Below are the code and all the weights of a small trained network. Each question names an input and a class and asks about switching units off, where a switched-off unit gives its printed mean instead of its output.

import numpy as np


def w(rows, s, z=0):
    codes = np.array(rows[::2]) - 128.0
    scale = np.full(codes.shape[1], s)
    scale[-1] = z or s
    return codes * scale


def f(y):
    return np.maximum(y, 0)


def log_softmax(a):
    a = a - a.max(-1, keepdims=True)
    return a - np.log(np.exp(a).sum(-1, keepdims=True))


def net(x, mask):
    res = np.array(x, float).reshape(1, 8) / 4 @ E
    y = f(res @ A[0][:, :-1].T + A[0][:, -1])
    res = res + np.where(mask, y, B[0][:, -1]) @ B[0][:, :-1]
    return log_softmax(res[-1] @ U[:, :-1].T + U[:, -1])


A, B = {}, {}
E = w([
[98,135,254,213,122,82,153,136,186,114,161,173],'x0',
[188,59,145,82,203,137,216,21,160,97,110,139],'x1',
[73,206,142,117,63,223,214,132,162,52,42,123],'x2',
[157,175,109,226,218,83,133,145,171,165,52,21],'x3',
[127,128,129,128,127,127,127,128,129,128,129,129],'x4',
[129,127,127,129,128,128,129,128,128,129,128,128],'x5',
[128,115,197,143,129,162,101,96,36,36,171,22],'x6',
[120,107,58,182,60,135,184,100,205,137,232,58],'x7',
],0.0061)
A[0] = w([
[141,97,128,115,156,124,158,103,140,120,124,137,53],'n1',
[126,137,74,131,123,111,137,153,185,173,93,208,57],'n2',
[122,129,121,123,108,135,147,120,149,118,135,110,101],'n3',
[108,185,134,118,83,178,192,130,151,80,68,111,9],'n4',
[132,107,130,87,88,152,126,122,103,108,174,188,29],'n5',
[140,151,117,191,198,98,140,137,138,150,67,46,68],'n6',
[144,72,143,98,193,140,196,73,151,105,115,117,46],'n7',
[129,120,63,156,84,129,167,116,201,140,206,100,26],'n8',
[143,118,81,111,115,134,123,116,115,129,126,110,78],'n9',
[116,107,144,75,74,144,136,118,92,117,183,196,7],'n10',
[130,127,88,118,129,115,143,134,183,180,98,194,24],'n11',
[153,76,105,134,203,47,65,123,110,169,219,141,8],'n12',
[128,127,200,118,150,153,97,119,56,91,129,63,94],'n13',
[116,156,126,129,100,164,168,131,147,106,84,131,25],'n14',
[108,166,110,148,82,115,75,190,111,137,134,129,38],'n15',
[123,144,139,158,145,119,127,139,146,133,100,99,71],'n16',
[148,92,132,105,180,124,184,80,138,109,112,148,81],'n17',
[129,115,134,144,104,135,135,110,123,102,178,65,94],'n18',
[132,128,127,135,128,143,135,120,129,122,119,134,111],'n19',
[133,142,183,94,182,119,70,146,84,122,36,192,5],'n20',
[130,125,96,144,106,132,149,120,163,137,169,113,48],'n21',
[112,156,131,128,96,149,172,132,142,100,82,128,32],'n22',
[120,135,235,210,126,91,154,131,174,124,167,187,77],'n23',
[134,154,112,148,151,123,125,136,131,126,101,95,96],'n24',
[107,163,116,159,87,135,80,182,110,133,126,118,98],'n25',
[141,130,120,150,156,120,136,123,143,136,103,105,58],'n26',
[143,126,8,84,144,157,116,121,77,136,100,109,69],'n27',
[129,121,110,137,125,121,139,121,134,116,141,126,84],'n28',
[131,134,121,118,138,107,132,134,160,146,133,156,62],'n29',
[111,146,127,140,95,127,94,164,115,129,120,113,76],'n30',
],0.012,0.0021)
B[0] = w([
[130,168,127,140,111,133,117,128,126,152,140,131,166],'n1',
[137,129,131,144,131,124,135,112,70,50,171,107,219],'n2',
[126,130,135,130,142,131,128,132,119,129,111,151,159],'n3',
[150,39,131,146,140,121,106,125,93,191,144,138,244],'n4',
[122,109,134,131,126,128,128,118,208,107,149,161,198],'n5',
[118,103,127,112,112,134,131,115,217,90,158,191,255],'n6',
[133,219,123,154,106,118,103,126,130,166,160,117,219],'n7',
[102,167,130,111,173,120,140,153,105,118,46,188,226],'n8',
[125,120,130,109,125,137,132,139,133,130,108,85,162],'n9',
[130,107,120,126,125,130,127,116,225,100,147,169,214],'n10',
[132,130,124,140,130,122,135,119,77,55,169,116,203],'n11',
[152,35,138,159,138,143,114,116,86,208,138,150,235],'n12',
[132,124,117,140,136,116,150,125,62,45,160,118,217],'n13',
[137,79,138,148,141,132,121,124,107,170,136,133,197],'n14',
[144,205,134,146,113,127,119,108,136,171,148,123,202],'n15',
[128,113,131,117,116,135,125,121,163,114,145,148,176],'n16',
[132,205,132,143,104,125,106,126,128,164,145,119,203],'n17',
[123,146,123,128,154,115,148,135,71,75,117,150,191],'n18',
[134,125,123,129,124,130,122,126,123,137,124,128,141],'n19',
[97,155,117,114,176,123,158,162,109,131,32,185,232],'n20',
[120,148,132,120,149,126,136,148,117,123,88,159,176],'n21',
[146,78,130,132,144,127,117,123,108,168,134,137,197],'n22',
[118,107,110,72,97,147,134,146,149,133,82,6,248],'n23',
[126,108,129,119,120,137,125,122,164,114,139,142,178],'n24',
[146,199,131,137,117,121,111,114,135,163,156,121,204],'n25',
[128,127,131,120,123,129,126,123,159,110,142,151,172],'n26',
[109,107,143,92,94,134,141,148,161,128,91,18,224],'n27',
[125,131,127,126,132,119,125,135,129,130,111,134,142],'n28',
[129,123,141,138,131,127,133,125,104,101,147,118,157],'n29',
[131,170,119,146,119,126,121,110,134,156,146,124,175],'n30',
],0.023,0.01)
U = w([
[174,37,157,155,147,145,97,114,96,210,130,147,16],'0',
[114,113,132,97,100,147,130,98,254,80,160,189,105],'1',
[87,180,129,103,185,113,164,178,103,124,23,185,101],'2',
[151,251,135,157,75,117,83,105,138,180,161,108,123],'3',
[140,133,127,139,130,111,167,108,51,13,181,98,227],'4',
[107,107,134,47,70,164,143,160,161,133,74,9,253],'5',
],0.0079,0.00078)

Each question gives the input, the list of numbers given to net, and the class t.
The units are the neurons (one row each of A and B). Each row of codes is followed by its name. A weight is (code - 128) times the scale printed after its matrix; where a second scale follows, it is the last column's (A, B and U).
mask holds one flag per neuron, in row order. A switched-off neuron (its flag False) gives its mean, the last column of its row in B, instead of its output. The means were averaged over made-up inputs and are rounded, as every weight is.
A unit's drop is (log p(t) with every unit on - log p(t) with that unit switched off) / (log p(t) with every unit on - log p(t) with every unit switched off).
The circuit of an input: a set's keep is (log p(t) with only the set's units on - log p(t) with every unit switched off) / (log p(t) with every unit on - log p(t) with every unit switched off). Starting from the 12 units with the biggest drops (on a tie, the unit counted first), units are removed one at a time, each time the one whose removal leaves the highest keep (on an exact tie, the one counted first), for as long as the keep stays at least 0.8.
units of the circuit, in order: the units of the circuit, biggest drop first
unit that matters most: the unit with the biggest drop
k most important neurons: the k neurons with the biggest drops, biggest first
drop when u is switched off: that unit's drop, to one decimal
input [0,-1,0,7,5,-7,0,-6], class 1: unit that matters most -> n6
input [2,3,8,8,-3,3,-5,-1], class 0: 3 most important neurons -> (n4; n14; n22)
input [-1,-1,7,-6,5,-3,-4,7], class 0: 2 most important neurons -> (n4; n20)
input [-6,1,5,3,7,5,-7,-5], class 4: 2 most important neurons -> (n2; n11)
input [7,-5,4,6,8,3,-4,6], class 5: 2 most important neurons -> (n23; n20)
input [7,7,-4,-6,1,-4,-2,-8], class 2: 2 most important neurons -> (n20; n6)
input [8,-6,-6,3,-2,1,1,6], class 5: 2 most important neurons -> (n23; n4)
input [-5,5,4,5,-2,1,-7,6], class 4: 2 most important neurons -> (n2; n11)
input [-1,6,8,8,7,-4,-8,3], class 0: 2 most important neurons -> (n4; n14)
input [-5,0,4,-1,-4,-7,-2,-2], class 5: 2 most important neurons -> (n27; n12)
input [-2,3,8,8,-6,-5,-4,2], class 0: 4 most important neurons -> (n4; n14; n22; n10)
input [6,-3,-1,-8,-5,-3,8,-5], class 1: 3 most important neurons -> (n10; n5; n2)
input [4,-3,2,3,-4,2,4,4], class 2: units of the circuit, in order -> (n2; n18)
input [6,-6,-4,-8,3,-8,6,4], class 1: unit that matters most -> n10
input [2,-3,1,2,6,-1,2,4], class 2: units of the circuit, in order -> (n8; n18)
input [-6,2,0,-4,-4,-4,-6,5], class 4: drop when n23 is switched off -> 1.3
input [6,2,-4,5,-3,5,4,-5], class 5: drop when n10 is switched off -> 0.5
input [3,8,4,3,-5,7,2,7], class 3: drop when n20 is switched off -> 1.2
